Here is a tiny trained network, its code and every weight. The questions are about switching its units off for an input and a target symbol, where a switched-off unit gives its printed mean instead of its output.

import numpy as np


def w(rows, s, z=0):
    codes = np.array(rows[::2]) - 128.0
    scale = np.full(codes.shape[1], s)
    scale[-1] = z or s
    return codes * scale


def f(y):
    return y / 2 * (1 + np.tanh(0.7978845608 * (y + 0.044715 * y**3)))


def softmax(a):
    e = np.exp(a - a.max(-1, keepdims=True))
    return e / e.sum(-1, keepdims=True)


def log_softmax(a):
    a = a - a.max(-1, keepdims=True)
    return a - np.log(np.exp(a).sum(-1, keepdims=True))


def net(x, mask):
    ids = ['αβδεζηθλμπτφψω'.index(c) for c in x.split()]
    T = len(ids)
    res = E[ids] + P[:T]
    u = 0
    for l in range(2):
        r = res
        for j in range(3):
            rows = slice(4 * j, 4 * j + 4)
            q, k, v = (r @ M[l][rows].T for M in (Q, K, V))
            z = softmax(np.where(np.tri(T) > 0, q @ k.T / 4**0.5, -1e9)) @ v
            o = O[l][rows]
            res = res + np.where(mask[u + j], z, o[:, -1]) @ o[:, :-1]
        u += 3
        y = f(res @ A[l][:, :-1].T + A[l][:, -1])
        res = res + np.where(mask[u : u + 4], y, B[l][:, -1]) @ B[l][:, :-1]
        u += 4
    return log_softmax(res[-1] @ U[:, :-1].T + U[:, -1])


Q, K, V, O, A, B = {}, {}, {}, {}, {}, {}
E = w([
[100,169,154],'α',
[47,149,83],'β',
[98,173,138],'δ',
[168,184,41],'ε',
[177,27,158],'ζ',
[112,212,161],'η',
[97,142,163],'θ',
[147,74,112],'λ',
[96,144,160],'μ',
[105,162,184],'π',
[99,129,175],'τ',
[248,121,59],'φ',
[126,101,90],'ψ',
[83,227,48],'ω',
],0.011)
P = w([
[2,66,93],'0',
[136,159,144],'1',
[140,163,149],'2',
[140,161,152],'3',
[141,161,152],'4',
[142,159,153],'5',
[141,161,155],'6',
[141,157,157],'7',
[141,160,155],'8',
[142,157,158],'9',
[143,156,158],'10',
[142,158,160],'11',
[142,158,159],'12',
[142,157,162],'13',
],0.0094)
Q[0] = w([
[126,171,6],'L0H1',
[202,64,31],'L0H1',
[123,73,8],'L0H1',
[145,196,235],'L0H1',
[147,146,140],'L0H2',
[100,140,172],'L0H2',
[107,109,90],'L0H2',
[88,124,112],'L0H2',
[142,70,69],'L0H3',
[103,54,111],'L0H3',
[83,54,121],'L0H3',
[114,60,84],'L0H3',
],0.011)
K[0] = w([
[163,254,74],'L0H1',
[252,168,149],'L0H1',
[206,236,193],'L0H1',
[52,26,32],'L0H1',
[132,139,155],'L0H2',
[105,106,156],'L0H2',
[117,139,67],'L0H2',
[85,116,86],'L0H2',
[90,114,53],'L0H3',
[82,87,88],'L0H3',
[58,59,96],'L0H3',
[58,83,48],'L0H3',
],0.0098)
V[0] = w([
[110,45,83],'L0H1',
[97,168,30],'L0H1',
[112,255,84],'L0H1',
[158,146,219],'L0H1',
[127,83,154],'L0H2',
[83,118,75],'L0H2',
[91,91,139],'L0H2',
[158,118,172],'L0H2',
[101,172,123],'L0H3',
[150,87,166],'L0H3',
[82,54,106],'L0H3',
[167,98,171],'L0H3',
],0.0077)
O[0] = w([
[203,86,151,169],'L0H1',
[177,173,27,251],'L0H1',
[91,191,3,211],'L0H1',
[50,113,184,23],'L0H1',
[107,116,75,97],'L0H2',
[118,60,152,146],'L0H2',
[120,78,107,133],'L0H2',
[125,191,82,104],'L0H2',
[142,89,166,189],'L0H3',
[126,166,51,91],'L0H3',
[65,111,99,63],'L0H3',
[147,193,66,96],'L0H3',
],0.0064,0.0029)
A[0] = w([
[41,100,166,216],'L0N1',
[243,97,126,158],'L0N2',
[111,158,15,235],'L0N3',
[114,177,1,254],'L0N4',
],0.0093,0.0056)
B[0] = w([
[36,27,167,156],'L0N1',
[254,20,102,168],'L0N2',
[108,155,24,227],'L0N3',
[119,165,34,254],'L0N4',
],0.0076,0.0085)
Q[1] = w([
[1,183,156],'L1H1',
[82,39,79],'L1H1',
[166,49,78],'L1H1',
[57,186,166],'L1H1',
[237,77,164],'L1H2',
[41,181,102],'L1H2',
[105,160,173],'L1H2',
[214,80,129],'L1H2',
[112,76,176],'L1H3',
[131,170,87],'L1H3',
[162,148,69],'L1H3',
[36,181,154],'L1H3',
],0.0065)
K[1] = w([
[23,88,99],'L1H1',
[151,197,1],'L1H1',
[205,210,64],'L1H1',
[38,77,139],'L1H1',
[148,99,113],'L1H2',
[104,165,140],'L1H2',
[54,117,92],'L1H2',
[166,97,120],'L1H2',
[189,119,136],'L1H3',
[82,148,115],'L1H3',
[50,106,109],'L1H3',
[133,193,150],'L1H3',
],0.0094)
V[1] = w([
[223,199,81],'L1H1',
[3,147,101],'L1H1',
[35,34,182],'L1H1',
[21,87,141],'L1H1',
[236,125,175],'L1H2',
[106,195,109],'L1H2',
[19,152,89],'L1H2',
[63,187,88],'L1H2',
[211,134,167],'L1H3',
[60,84,108],'L1H3',
[177,103,173],'L1H3',
[234,148,163],'L1H3',
],0.0065)
O[1] = w([
[71,32,88,177],'L1H1',
[71,226,192,183],'L1H1',
[192,213,159,69],'L1H1',
[141,253,176,126],'L1H1',
[226,65,104,65],'L1H2',
[132,220,112,161],'L1H2',
[51,204,153,184],'L1H2',
[80,225,122,187],'L1H2',
[77,134,193,11],'L1H3',
[182,83,78,207],'L1H3',
[94,97,183,26],'L1H3',
[81,159,204,1],'L1H3',
],0.0051,0.0089)
A[1] = w([
[199,1,137,130],'L1N1',
[52,136,52,39],'L1N2',
[128,103,230,173],'L1N3',
[202,188,46,2],'L1N4',
],0.0069,0.0073)
B[1] = w([
[218,156,159,255],'L1N1',
[118,133,200,246],'L1N2',
[80,71,214,157],'L1N3',
[15,8,196,240],'L1N4',
],0.011,0.012)
U = w([
[110,207,60,119],'α',
[126,127,152,145],'β',
[133,190,198,52],'δ',
[146,131,108,178],'ε',
[107,65,192,90],'ζ',
[130,129,140,155],'η',
[136,167,82,241],'θ',
[191,162,96,76],'λ',
[144,116,147,62],'μ',
[82,51,111,6],'π',
[141,170,1,255],'τ',
[146,75,57,43],'φ',
[119,97,106,145],'ψ',
[70,99,194,110],'ω',
],0.0089,0.0071)

Each question gives the input, a string of symbols that net reads in full, and the target symbol t.
The units are the heads (4 rows each of Q, K, V and O) and the neurons (one row each of A and B). Each row of codes is followed by its name. A weight is (code - 128) times the scale printed after its matrix; where a second scale follows, it is the last column's (O, A, B and U).
mask holds one flag per unit, layer by layer, with each layer's heads first. A switched-off unit (its flag False) gives its mean, the last column of its rows in O or B, instead of its output. The means were averaged over made-up inputs and are rounded, as every weight is.
A unit's drop is (log p(t) with every unit on - log p(t) with that unit switched off) / (log p(t) with every unit on - log p(t) with every unit switched off).
The circuit of an input: a set's keep is (log p(t) with only the set's units on - log p(t) with every unit switched off) / (log p(t) with every unit on - log p(t) with every unit switched off). Starting from the 12 units with the biggest drops (on a tie, the unit counted first), units are removed one at a time, each time the one whose removal leaves the highest keep (on an exact tie, the one counted first), for as long as the keep stays at least 0.8.
units of the circuit, in order: the units of the circuit, biggest drop first
unit that matters most: the unit with the biggest drop
k most important neurons: the k neurons with the biggest drops, biggest first
k most important neurons of layer l: the k neurons of layer l with the biggest drops, biggest first
heads that matter: for each layer, one digit per head in row order, 1 if its drop is at least 0.15 and else 0, layers parted by /
input δ π ψ β ω μ, target τ: units of the circuit, in order -> (L1N4, L1N2)
input π λ δ ζ, target ζ: units of the circuit, in order -> (L0H1, L1H3, L1H2, L0N2)
input π μ π λ ψ θ π π α, target δ: 2 most important neurons -> (L0N1, L0N2)
input π β ζ ψ, target τ: units of the circuit, in order -> (L1N4, L1N2, L1N3)
input β π π μ π ω ζ θ α ψ φ β π θ, target φ: unit that matters most -> L0H1
input ζ π δ η, target ζ: 2 most important neurons -> (L1N3, L0N4)
input δ ω ζ π ζ π α θ μ, target τ: units of the circuit, in order -> (L1N2, L1N4)
input ζ ψ ζ ζ π α θ ω π π τ, target ζ: units of the circuit, in order -> (L0H1, L1H2, L0N2)
input ζ π π π α μ ζ μ π π π λ, target ζ: units of the circuit, in order -> (L0H1, L0N4, L1H2)
input ψ ζ ψ π ω ω π ψ π π θ ψ ε μ, target λ: 4 most important neurons -> (L1N1, L1N4, L0N2, L0N1)
input π ψ ε ψ α, target δ: heads that matter -> 100 / 100
input δ λ π λ π π β ψ α, target τ: heads that matter -> 100 / 000
input ψ φ β α φ η π π ω ζ β π τ, target λ: 4 most important neurons -> (L1N1, L1N4, L0N2, L0N1)
input π μ π τ, target δ: unit that matters most -> L1H1
input ψ τ τ, target λ: heads that matter -> 100 / 010
input ψ π ζ ψ θ π ψ π τ η ψ β, target α: 3 most important neurons -> (L0N2, L1N4, L0N1)
input α η ω ω, target ω: heads that matter -> 100 / 000
input η μ ε β π ψ ζ π π, target α: 2 most important neurons -> (L0N2, L1N2)
input ψ ω η ω α ψ ψ θ, target λ: 4 most important neurons -> (L1N1, L1N4, L0N2, L0N1)
input δ ζ η ε η α ζ π π π β θ, target τ: most important neuron of layer 1 -> (L1N4)
input ζ α φ π ω β π π μ, target ζ: heads that matter -> 100 / 001
input β λ ψ ζ, target ζ: heads that matter -> 100 / 011
input η ω π β π π ω ω ψ β β η, target α: heads that matter -> 100 / 010
input ψ ψ λ φ φ η, target λ: 3 most important neurons -> (L1N1, L0N2, L1N4)
